Below are the code and all the weights of a small trained network. Each question names an input and a target symbol and asks about switching units off, where a switched-off unit gives its printed mean instead of its output.

import numpy as np


def w(rows, s, z=0):
    codes = np.array(rows[::2]) - 128.0
    scale = np.full(codes.shape[1], s)
    scale[-1] = z or s
    return codes * scale


def norm(h):
    return h / np.sqrt((h * h).mean(-1, keepdims=True) + 1e-5)


def f(y):
    return y / 2 * (1 + np.tanh(0.7978845608 * (y + 0.044715 * y**3)))


def softmax(a):
    e = np.exp(a - a.max(-1, keepdims=True))
    return e / e.sum(-1, keepdims=True)


def log_softmax(a):
    a = a - a.max(-1, keepdims=True)
    return a - np.log(np.exp(a).sum(-1, keepdims=True))


def net(x, mask):
    ids = ['δζθλμφ'.index(c) for c in x.split()]
    T = len(ids)
    res = E[ids] + P[:T]
    r = norm(res)
    for j in range(3):
        rows = slice(3 * j, 3 * j + 3)
        q, k, v = (r @ M[0][rows].T for M in (Q, K, V))
        z = softmax(np.where(np.tri(T) > 0, q @ k.T / 3**0.5, -1e9)) @ v
        o = O[0][rows]
        res = res + np.where(mask[j], z, o[:, -1]) @ o[:, :-1]
    y = f(norm(res) @ A[0][:, :-1].T + A[0][:, -1])
    res = res + np.where(mask[3:19], y, B[0][:, -1]) @ B[0][:, :-1]
    return log_softmax(norm(res)[-1] @ U[:, :-1].T + U[:, -1])


Q, K, V, O, A, B = {}, {}, {}, {}, {}, {}
E = w([
[136,132,142,249],'δ',
[198,186,110,88],'ζ',
[196,82,185,29],'θ',
[122,53,147,223],'λ',
[134,19,114,101],'μ',
[142,2,171,97],'φ',
],0.0078)
P = w([
[121,70,41,100],'0',
[205,189,142,156],'1',
[252,74,175,164],'2',
[108,120,119,103],'3',
[134,203,73,125],'4',
[212,84,166,141],'5',
[85,128,139,99],'6',
[127,201,73,125],'7',
[188,83,168,135],'8',
[56,139,145,97],'9',
[115,203,74,123],'10',
[179,67,168,138],'11',
[37,148,157,84],'12',
],0.012)
Q[0] = w([
[70,203,75,151],'head 1',
[133,200,88,174],'head 1',
[62,171,6,163],'head 1',
[123,101,120,131],'head 2',
[96,117,85,86],'head 2',
[145,76,167,150],'head 2',
[139,77,185,93],'head 3',
[88,104,132,90],'head 3',
[110,32,119,148],'head 3',
],0.014)
K[0] = w([
[230,101,54,147],'head 1',
[179,117,78,134],'head 1',
[253,109,128,175],'head 1',
[110,128,148,143],'head 2',
[155,110,153,176],'head 2',
[99,135,149,97],'head 2',
[115,136,227,111],'head 3',
[161,175,149,164],'head 3',
[119,92,198,173],'head 3',
],0.016)
V[0] = w([
[182,138,85,168],'head 1',
[99,254,99,174],'head 1',
[200,170,202,55],'head 1',
[133,136,43,123],'head 2',
[238,92,114,105],'head 2',
[89,111,172,37],'head 2',
[113,83,120,115],'head 3',
[226,115,138,190],'head 3',
[191,76,102,157],'head 3',
],0.0064)
O[0] = w([
[125,156,115,188,147],'head 1',
[56,190,190,108,21],'head 1',
[210,112,205,178,167],'head 1',
[117,110,106,162,162],'head 2',
[3,123,135,118,253],'head 2',
[150,173,128,176,100],'head 2',
[114,147,118,147,139],'head 3',
[97,142,228,60,192],'head 3',
[70,155,144,109,203],'head 3',
],0.0075,0.0048)
A[0] = w([
[69,89,74,85,94],'neuron 1',
[149,235,66,205,140],'neuron 2',
[216,248,104,140,137],'neuron 3',
[160,73,109,145,130],'neuron 4',
[148,244,119,110,143],'neuron 5',
[119,83,29,171,99],'neuron 6',
[206,152,201,69,84],'neuron 7',
[139,211,179,170,144],'neuron 8',
[88,64,86,216,37],'neuron 9',
[170,208,109,158,57],'neuron 10',
[154,168,43,52,116],'neuron 11',
[126,91,184,165,119],'neuron 12',
[137,175,96,38,26],'neuron 13',
[104,186,62,230,11],'neuron 14',
[63,155,210,91,85],'neuron 15',
[116,98,167,72,148],'neuron 16',
],0.012,0.011)
B[0] = w([
[79,133,166,180,184],'neuron 1',
[200,135,68,111,233],'neuron 2',
[82,92,223,136,241],'neuron 3',
[123,205,98,110,167],'neuron 4',
[179,224,152,120,219],'neuron 5',
[38,128,151,58,170],'neuron 6',
[54,107,127,171,193],'neuron 7',
[60,103,141,61,194],'neuron 8',
[118,47,95,38,149],'neuron 9',
[148,219,148,11,149],'neuron 10',
[100,118,130,53,224],'neuron 11',
[93,166,118,85,179],'neuron 12',
[100,29,171,242,141],'neuron 13',
[144,63,184,254,148],'neuron 14',
[113,171,58,197,198],'neuron 15',
[119,183,102,158,254],'neuron 16',
],0.0095,0.0052)
U = w([
[33,140,101,21,2],'δ',
[59,145,250,167,61],'ζ',
[135,238,83,202,154],'θ',
[221,141,203,212,148],'λ',
[201,89,79,147,208],'μ',
[191,207,160,38,151],'φ',
],0.013,0.0066)

Each question gives the input, a string of symbols that net reads in full, and the target symbol t.
The units are the heads (3 rows each of Q, K, V and O) and the neurons (one row each of A and B). Each row of codes is followed by its name. A weight is (code - 128) times the scale printed after its matrix; where a second scale follows, it is the last column's (O, A, B and U).
mask holds one flag per unit, heads first, then neurons. A switched-off unit (its flag False) gives its mean, the last column of its rows in O or B, instead of its output. The means were averaged over made-up inputs and are rounded, as every weight is.
A unit's drop is (log p(t) with every unit on - log p(t) with that unit switched off) / (log p(t) with every unit on - log p(t) with every unit switched off).
most important unit: the unit with the biggest drop
k most important neurons: the k neurons with the biggest drops, biggest first
which heads matter: for each layer, one digit per head in row order, 1 if its drop is at least 0.15 and else 0, layers parted by /
input ζ δ φ, target ζ: most important unit	head 3
input φ ζ ζ, target μ: 3 most important neurons	neuron 5; neuron 10; neuron 8
input λ ζ λ θ ζ ζ λ θ λ ζ λ ζ, target ζ: which heads matter	110
input λ ζ ζ λ θ ζ θ ζ θ, target λ: which heads matter	100
input ζ μ ζ ζ, target θ: which heads matter	110
input ζ ζ λ μ φ δ ζ ζ, target φ: 2 most important neurons	neuron 2; neuron 5
input ζ ζ ζ ζ δ ζ θ ζ ζ, target λ: which heads matter	100
input ζ φ θ ζ λ ζ θ ζ λ ζ θ, target ζ: which heads matter	001
input ζ ζ λ ζ λ φ λ, target θ: which heads matter	001
input θ φ θ θ θ ζ θ λ ζ θ δ μ, target λ: which heads matter	110
input ζ φ ζ θ λ φ, target λ: which heads matter	100
input δ μ ζ φ δ ζ λ λ δ λ, target θ: 2 most important neurons	neuron 15; neuron 3
input ζ θ θ ζ δ ζ, target ζ: which heads matter	000
input ζ λ λ, target ζ: 3 most important neurons	neuron 12; neuron 5; neuron 2
input λ ζ θ ζ ζ φ ζ ζ θ θ, target θ: most important unit	neuron 16
input λ λ ζ δ, target δ: which heads matter	000
input ζ λ λ ζ ζ ζ ζ φ θ φ ζ φ, target μ: 2 most important neurons	neuron 5; neuron 3
input θ ζ λ λ λ θ, target δ: which heads matter	100
input φ θ θ ζ ζ μ λ φ ζ θ, target θ: 3 most important neurons	neuron 15; neuron 16; neuron 3
input δ μ θ μ ζ ζ ζ ζ ζ ζ ζ μ μ, target θ: most important unit	neuron 15
input φ ζ λ ζ θ ζ ζ ζ ζ θ ζ λ, target λ: which heads matter	110
input μ μ λ, target φ: which heads matter	101
input φ ζ δ, target μ: which heads matter	100
input ζ λ λ ζ δ μ θ ζ λ ζ, target θ: which heads matter	000
input ζ λ φ, target ζ: 3 most important neurons	neuron 2; neuron 12; neuron 5
input λ ζ ζ ζ ζ ζ δ ζ δ, target θ: 2 most important neurons	neuron 15; neuron 3
input φ λ θ δ ζ μ, target θ: most important unit	head 1
input θ θ θ λ λ ζ δ, target δ: 2 most important neurons	neuron 12; neuron 8
input δ δ λ φ ζ δ ζ ζ, target φ: 2 most important neurons	neuron 5; neuron 2
